Here is a tiny trained network, its code and every weight. The questions are about switching its units off for an input and a target symbol, where a switched-off unit gives its printed mean instead of its output.

import numpy as np


def w(rows, s, z=0):
    codes = np.array(rows[::2]) - 128.0
    scale = np.full(codes.shape[1], s)
    scale[-1] = z or s
    return codes * scale


def f(y):
    return y / 2 * (1 + np.tanh(0.7978845608 * (y + 0.044715 * y**3)))


def softmax(a):
    e = np.exp(a - a.max(-1, keepdims=True))
    return e / e.sum(-1, keepdims=True)


def log_softmax(a):
    a = a - a.max(-1, keepdims=True)
    return a - np.log(np.exp(a).sum(-1, keepdims=True))


def net(x, mask):
    ids = ['βδεζηθμ'.index(c) for c in x.split()]
    T = len(ids)
    res = E[ids] + P[:T]
    q, k, v = (res @ M[0].T for M in (Q, K, V))
    z = softmax(np.where(np.tri(T) > 0, q @ k.T / 2**0.5, -1e9)) @ v
    res = res + np.where(mask[0], z, O[0][:, -1]) @ O[0][:, :-1]
    y = f(res @ A[0][:, :-1].T + A[0][:, -1])
    res = res + np.where(mask[1:9], y, B[0][:, -1]) @ B[0][:, :-1]
    return log_softmax(res[-1] @ U[:, :-1].T + U[:, -1])


Q, K, V, O, A, B = {}, {}, {}, {}, {}, {}
E = w([
[189,117,115,78],'β',
[87,19,127,166],'δ',
[66,91,184,130],'ε',
[127,43,140,146],'ζ',
[126,170,153,95],'η',
[125,169,151,89],'θ',
[76,246,61,93],'μ',
],0.011)
P = w([
[102,22,94,83],'0',
[139,167,169,43],'1',
[122,117,163,54],'2',
[167,88,121,233],'3',
[157,186,131,167],'4',
[90,186,217,33],'5',
[143,124,144,150],'6',
[254,175,107,221],'7',
[122,167,162,148],'8',
[93,109,179,144],'9',
],0.0094)
Q[0] = w([
[204,173,84,254],'H0',
[142,150,82,73],'H0',
],0.0075)
K[0] = w([
[96,167,254,12],'H0',
[72,14,110,147],'H0',
],0.0086)
V[0] = w([
[231,253,94,49],'H0',
[10,192,203,87],'H0',
],0.0069)
O[0] = w([
[135,140,94,15,4],'H0',
[2,145,213,65,167],'H0',
],0.011,0.0039)
A[0] = w([
[113,78,113,28,161],'N0',
[183,73,79,152,211],'N1',
[153,186,172,254,96],'N2',
[232,58,84,92,254],'N3',
[171,175,155,245,88],'N4',
[104,129,253,136,215],'N5',
[97,100,158,173,208],'N6',
[23,135,155,10,143],'N7',
],0.0061,0.0053)
B[0] = w([
[84,147,61,2,136],'N0',
[202,153,123,122,158],'N1',
[86,62,55,206,158],'N2',
[193,192,131,73,164],'N3',
[89,72,47,181,143],'N4',
[96,128,206,169,254],'N5',
[148,159,157,151,213],'N6',
[44,69,45,112,161],'N7',
],0.0086,0.0079)
U = w([
[222,189,136,94,253],'β',
[126,81,32,202,8],'δ',
[91,123,208,158,165],'ε',
[210,122,99,190,115],'ζ',
[106,101,89,91,71],'η',
[109,82,92,81,37],'θ',
[47,157,2,123,139],'μ',
],0.0069,0.0049)

Each question gives the input, a string of symbols that net reads in full, and the target symbol t.
The units are the heads (2 rows each of Q, K, V and O) and the neurons (one row each of A and B). Each row of codes is followed by its name. A weight is (code - 128) times the scale printed after its matrix; where a second scale follows, it is the last column's (O, A, B and U).
mask holds one flag per unit, heads first, then neurons. A switched-off unit (its flag False) gives its mean, the last column of its rows in O or B, instead of its output. The means were averaged over made-up inputs and are rounded, as every weight is.
A unit's drop is (log p(t) with every unit on - log p(t) with that unit switched off) / (log p(t) with every unit on - log p(t) with every unit switched off).
The circuit of an input: a set's keep is (log p(t) with only the set's units on - log p(t) with every unit switched off) / (log p(t) with every unit on - log p(t) with every unit switched off). Starting from all 9 units, units are removed one at a time, each time the one whose removal leaves the highest keep (on an exact tie, the one counted first), for as long as the keep stays at least 0.8.
circuit, biggest first: the units of the circuit, biggest drop first
top k neurons: the k neurons with the biggest drops, biggest first
drop of u: that unit's drop, to one decimal
input ζ ζ δ, target ζ: circuit, biggest first	[H0, N1, N7]
input ε ε ζ δ ε ε, target δ: circuit, biggest first	[H0, N2]
input β θ ε, target β: circuit, biggest first	[H0, N2, N3]
input δ ε ε ε ε ε ζ μ, target ε: circuit, biggest first	[H0]
input μ μ ε η ε μ, target μ: circuit, biggest first	[N7, H0]
input η ε μ η η μ η, target μ: top 2 neurons	[N7, N0]
input θ μ η δ, target μ: circuit, biggest first	[H0, N7]
input ε β ε μ η ε, target μ: circuit, biggest first	[H0, N7]
input ζ δ η ζ θ ε ε θ, target ε: circuit, biggest first	[H0, N5]
input ε β ζ β, target β: circuit, biggest first	[H0, N3, N1]
input ε ζ δ ε δ, target δ: top 2 neurons	[N2, N4]
input θ ζ ε ε ζ μ β μ, target μ: top 2 neurons	[N7, N5]
input ζ η θ, target ζ: drop of H0	1.4
input θ δ ζ ε ζ ε ε ζ, target ε: circuit, biggest first	[H0]
input ε ζ δ β ε ζ, target β: drop of H0	1.3
input ζ ε δ δ β ε ζ δ, target ε: drop of H0	1.9
